Here is a tiny trained network, its code and every weight. The questions are about switching its units off for an input and a target symbol, where a switched-off unit gives its printed mean instead of its output.

import numpy as np


def w(rows, s, z=0):
    codes = np.array(rows[::2]) - 128.0
    scale = np.full(codes.shape[1], s)
    scale[-1] = z or s
    return codes * scale


def norm(h):
    return h / np.sqrt((h * h).mean(-1, keepdims=True) + 1e-5)


def f(y):
    return y / 2 * (1 + np.tanh(0.7978845608 * (y + 0.044715 * y**3)))


def softmax(a):
    e = np.exp(a - a.max(-1, keepdims=True))
    return e / e.sum(-1, keepdims=True)


def log_softmax(a):
    a = a - a.max(-1, keepdims=True)
    return a - np.log(np.exp(a).sum(-1, keepdims=True))


def net(x, mask):
    ids = ['αγδεζηθπσφω'.index(c) for c in x.split()]
    T = len(ids)
    res = E[ids] + P[:T]
    u = 0
    for l in range(2):
        q, k, v = (norm(res) @ M[l].T for M in (Q, K, V))
        z = softmax(np.where(np.tri(T) > 0, q @ k.T / 3**0.5, -1e9)) @ v
        res = res + np.where(mask[u], z, O[l][:, -1]) @ O[l][:, :-1]
        u += 1
        y = f(norm(res) @ A[l][:, :-1].T + A[l][:, -1])
        res = res + np.where(mask[u : u + 12], y, B[l][:, -1]) @ B[l][:, :-1]
        u += 12
    return log_softmax(norm(res)[-1] @ U[:, :-1].T + U[:, -1])


Q, K, V, O, A, B = {}, {}, {}, {}, {}, {}
E = w([
[110,168,135,149,149,64,63,198,124,183,153,178],'α',
[152,72,83,219,164,187,182,117,156,96,162,101],'γ',
[55,165,116,76,187,122,174,168,205,157,104,153],'δ',
[105,118,175,154,152,171,204,158,32,136,152,131],'ε',
[95,116,122,152,118,107,201,139,47,105,139,135],'ζ',
[119,107,74,164,118,134,94,43,106,163,150,22],'η',
[131,149,101,73,89,132,169,182,90,158,197,169],'θ',
[3,108,144,196,122,98,148,204,117,95,118,151],'π',
[100,208,77,124,69,96,100,141,154,53,123,175],'σ',
[91,183,135,54,180,143,112,195,141,83,90,107],'φ',
[77,113,194,165,60,124,178,170,189,144,101,40],'ω',
],0.022)
P = w([
[215,181,42,198,188,104,160,68,207,193,118,183],'0',
[112,170,42,169,254,78,147,161,120,150,91,98],'1',
[154,212,57,181,161,179,134,158,129,167,74,102],'2',
[124,163,85,147,172,142,141,150,116,144,108,90],'3',
[113,115,42,128,90,140,117,174,176,132,106,112],'4',
[111,115,91,122,93,167,132,177,154,126,154,124],'5',
[113,106,119,111,124,143,101,142,126,139,141,127],'6',
[114,86,145,95,140,130,118,137,105,146,139,142],'7',
[186,96,152,113,93,180,134,90,63,163,97,115],'8',
[163,130,190,118,127,150,123,136,91,140,140,141],'9',
],0.0097)
Q[0] = w([
[150,76,21,89,158,99,35,194,168,135,184,167],'L0H1',
[89,114,148,211,236,150,189,21,232,22,2,11],'L0H1',
[20,129,65,32,145,194,143,101,197,152,14,18],'L0H1',
],0.0068)
K[0] = w([
[48,141,126,84,80,180,126,192,144,101,144,121],'L0H1',
[150,160,1,191,218,148,178,126,176,200,188,98],'L0H1',
[75,74,5,179,171,236,67,94,148,98,126,58],'L0H1',
],0.0079)
V[0] = w([
[129,147,49,143,99,98,128,90,82,104,177,172],'L0H1',
[106,70,128,251,101,108,71,84,99,181,163,117],'L0H1',
[226,67,76,111,154,174,116,113,101,254,190,43],'L0H1',
],0.0071)
O[0] = w([
[138,115,168,99,69,5,183,115,53,77,55,67,245],'L0H1',
[85,104,96,56,138,117,118,96,221,102,156,103,71],'L0H1',
[145,8,102,96,146,64,139,179,90,147,184,111,254],'L0H1',
],0.011,0.0043)
A[0] = w([
[172,111,174,255,105,103,126,98,175,150,128,15,110],'L0N1',
[95,92,170,115,150,111,169,141,156,68,57,33,169],'L0N2',
[171,181,109,60,82,87,168,176,117,102,152,137,135],'L0N3',
[135,140,221,81,103,103,93,77,151,164,118,124,51],'L0N4',
[169,155,143,29,170,101,133,140,214,193,139,182,139],'L0N5',
[57,116,86,111,151,77,123,85,108,58,164,90,254],'L0N6',
[102,149,136,152,179,184,102,122,157,157,52,194,181],'L0N7',
[131,96,131,140,59,90,99,156,97,175,166,58,92],'L0N8',
[97,206,186,135,94,96,126,123,129,108,113,180,167],'L0N9',
[183,130,105,240,106,130,126,69,72,119,132,136,188],'L0N10',
[115,92,161,137,144,118,88,163,147,146,92,183,5],'L0N11',
[172,194,142,69,100,208,41,139,98,110,76,146,64],'L0N12',
],0.0086,0.0039)
B[0] = w([
[30,144,175,77,172,142,120,118,254,121,107,128,142],'L0N1',
[159,184,121,112,168,245,189,156,203,103,128,147,183],'L0N2',
[129,191,148,85,176,14,166,117,162,145,113,83,254],'L0N3',
[67,49,126,122,127,103,44,100,144,108,140,64,116],'L0N4',
[132,54,94,115,180,246,128,67,120,156,139,53,169],'L0N5',
[146,82,114,154,61,205,127,142,93,120,141,95,222],'L0N6',
[136,116,113,82,100,149,150,106,66,174,119,148,180],'L0N7',
[88,114,81,70,72,133,128,139,42,151,158,220,234],'L0N8',
[141,124,63,80,121,82,76,91,124,106,152,99,201],'L0N9',
[115,108,142,153,182,217,83,158,156,48,184,26,174],'L0N10',
[112,103,154,202,137,146,173,113,125,136,193,122,126],'L0N11',
[150,157,165,62,120,203,65,203,135,42,146,122,165],'L0N12',
],0.0077,0.0079)
Q[1] = w([
[168,215,137,207,90,79,170,103,142,148,127,200],'L1H1',
[147,155,112,105,158,175,95,127,149,123,119,159],'L1H1',
[82,144,103,19,145,143,126,118,159,133,254,91],'L1H1',
],0.0085)
K[1] = w([
[136,254,176,18,182,102,167,198,184,232,113,131],'L1H1',
[113,145,170,115,116,206,140,157,198,164,86,116],'L1H1',
[89,90,208,97,49,199,95,170,152,134,209,165],'L1H1',
],0.0068)
V[1] = w([
[96,141,56,111,195,129,103,185,96,128,51,62],'L1H1',
[90,141,65,180,137,119,13,28,99,209,181,104],'L1H1',
[250,79,141,214,254,151,141,8,39,91,133,84],'L1H1',
],0.0064)
O[1] = w([
[104,65,181,113,104,171,118,139,120,75,121,90,254],'L1H1',
[136,25,87,79,92,90,195,169,140,166,184,21,109],'L1H1',
[140,198,144,136,45,147,102,113,207,120,254,160,48],'L1H1',
],0.011,0.0048)
A[1] = w([
[79,92,120,131,125,114,15,60,157,181,176,80,66],'L1N1',
[131,188,167,177,83,130,191,133,128,96,152,178,74],'L1N2',
[142,122,137,89,151,137,186,145,150,47,138,123,132],'L1N3',
[96,97,106,114,179,202,146,158,106,136,200,167,123],'L1N4',
[128,152,143,178,117,139,136,170,65,113,103,156,138],'L1N5',
[76,161,178,147,74,105,106,90,119,131,125,80,152],'L1N6',
[176,143,151,132,120,41,129,121,128,142,59,161,169],'L1N7',
[148,122,136,159,161,194,180,110,205,113,96,123,104],'L1N8',
[76,104,166,130,128,200,103,99,112,90,142,96,108],'L1N9',
[141,142,60,157,150,169,147,86,110,180,71,209,3],'L1N10',
[115,99,94,110,138,67,161,177,112,192,126,250,73],'L1N11',
[134,104,112,110,86,196,172,164,94,85,68,136,223],'L1N12',
],0.011,0.0047)
B[1] = w([
[45,170,133,147,69,185,145,196,203,139,102,220,161],'L1N1',
[83,78,202,107,106,187,100,94,124,177,28,103,145],'L1N2',
[145,116,186,190,104,68,164,155,140,191,193,244,177],'L1N3',
[107,199,81,229,77,85,125,55,115,101,165,85,207],'L1N4',
[83,61,114,117,63,218,143,190,101,59,181,75,211],'L1N5',
[163,115,35,144,31,126,230,85,197,93,34,55,134],'L1N6',
[119,70,75,148,86,80,164,60,171,127,207,111,192],'L1N7',
[141,111,132,158,145,81,229,114,127,99,56,244,149],'L1N8',
[61,150,20,45,144,44,202,191,172,137,213,86,168],'L1N9',
[169,151,76,167,189,144,225,16,65,179,125,82,136],'L1N10',
[152,79,54,133,50,65,180,83,1,136,172,171,214],'L1N11',
[96,164,108,133,234,104,54,110,65,90,161,158,254],'L1N12',
],0.0082,0.011)
U = w([
[117,56,123,55,127,165,110,121,181,128,171,22,180],'α',
[132,132,179,128,83,149,98,99,150,142,165,135,176],'γ',
[114,137,128,128,112,118,108,162,145,164,114,122,70],'δ',
[131,147,112,161,148,100,130,147,183,96,198,215,65],'ε',
[98,96,160,112,82,180,175,154,158,146,32,178,253],'ζ',
[100,144,90,142,98,121,98,183,151,183,104,141,50],'η',
[202,107,97,150,89,51,121,203,59,160,111,169,121],'θ',
[88,152,134,42,205,87,71,111,136,155,96,139,178],'π',
[131,164,126,146,89,81,118,101,141,76,89,2,103],'σ',
[173,122,157,154,134,175,46,238,89,85,127,109,193],'φ',
[157,141,48,178,170,157,126,65,105,152,84,98,69],'ω',
],0.0087,0.0031)

Each question gives the input, a string of symbols that net reads in full, and the target symbol t.
The units are the heads (3 rows each of Q, K, V and O) and the neurons (one row each of A and B). Each row of codes is followed by its name. A weight is (code - 128) times the scale printed after its matrix; where a second scale follows, it is the last column's (O, A, B and U).
mask holds one flag per unit, layer by layer, with each layer's heads first. A switched-off unit (its flag False) gives its mean, the last column of its rows in O or B, instead of its output. The means were averaged over made-up inputs and are rounded, as every weight is.
A unit's drop is (log p(t) with every unit on - log p(t) with that unit switched off) / (log p(t) with every unit on - log p(t) with every unit switched off).
The circuit of an input: a set's keep is (log p(t) with only the set's units on - log p(t) with every unit switched off) / (log p(t) with every unit on - log p(t) with every unit switched off). Starting from the 12 units with the biggest drops (on a tie, the unit counted first), units are removed one at a time, each time the one whose removal leaves the highest keep (on an exact tie, the one counted first), for as long as the keep stays at least 0.8.
units of the circuit, in order: the units of the circuit, biggest drop first
unit that matters most: the unit with the biggest drop
top k neurons: the k neurons with the biggest drops, biggest first
top k neurons in layer l: the k neurons of layer l with the biggest drops, biggest first
input α γ θ ω, target ε: units of the circuit, in order -> (L0N2 L1N3 L1N12)
input ω η θ σ η α, target σ: units of the circuit, in order -> (L0H1 L1N6)
input η α α ω γ η θ θ π φ, target π: unit that matters most -> L1H1
input δ ζ θ σ, target σ: units of the circuit, in order -> (L1N6 L0N8 L0H1)
input θ α ε, target φ: units of the circuit, in order -> (L1N7 L1N11)
input φ θ θ ζ α π η θ σ, target σ: units of the circuit, in order -> (L0H1 L0N8)
input π η γ σ φ, target ε: units of the circuit, in order -> (L1N3 L1H1)
input α η θ φ δ, target α: units of the circuit, in order -> (L1H1 L0N5)
input α α α, target α: units of the circuit, in order -> (L1H1 L0H1 L0N5)
input α θ θ π δ α α α π, target ε: units of the circuit, in order -> (L0N2 L0H1 L1N3)
input ε α θ θ θ π δ α, target π: units of the circuit, in order -> (L0H1 L1H1)
input δ θ η α η α, target η: top 2 neurons -> (L1N1 L0N5)
input α ζ ζ, target ε: top 4 neurons in layer 1 -> (L1N3 L1N12 L1N9 L1N8)
input ζ η α, target η: units of the circuit, in order -> (L0H1 L0N5 L1N1 L1N12)
input θ ζ θ φ δ, target ω: top 2 neurons -> (L1N10 L0N7)
input θ θ φ θ ζ, target φ: unit that matters most -> L0N10
input δ θ θ φ π, target φ: top 2 neurons -> (L0N3 L1N5)
input ζ θ θ α θ π, target φ: top 2 neurons in layer 1 -> (L1N12 L1N5)
input θ θ σ θ α, target σ: units of the circuit, in order -> (L0H1 L1N6 L1N3)
input θ ε θ α θ δ σ θ, target σ: units of the circuit, in order -> (L0H1 L1N6 L0N8)
input θ θ θ δ η ζ φ σ, target φ: units of the circuit, in order -> (L0H1 L0N12)
input α η π θ α, target π: top 3 neurons in layer 1 -> (L1N4 L1N11 L1N5)
input α θ α θ ζ, target φ: top neuron in layer 0 -> (L0N6)
input θ θ θ δ η δ, target α: top 2 neurons in layer 0 -> (L0N5 L0N6)
input θ δ ζ α, target ζ: top 2 neurons -> (L1N1 L0N5)
input γ θ δ, target ε: top 3 neurons in layer 1 -> (L1N8 L1N3 L1N4)
input α θ η α δ φ ζ θ, target φ: top neuron -> (L0N10)
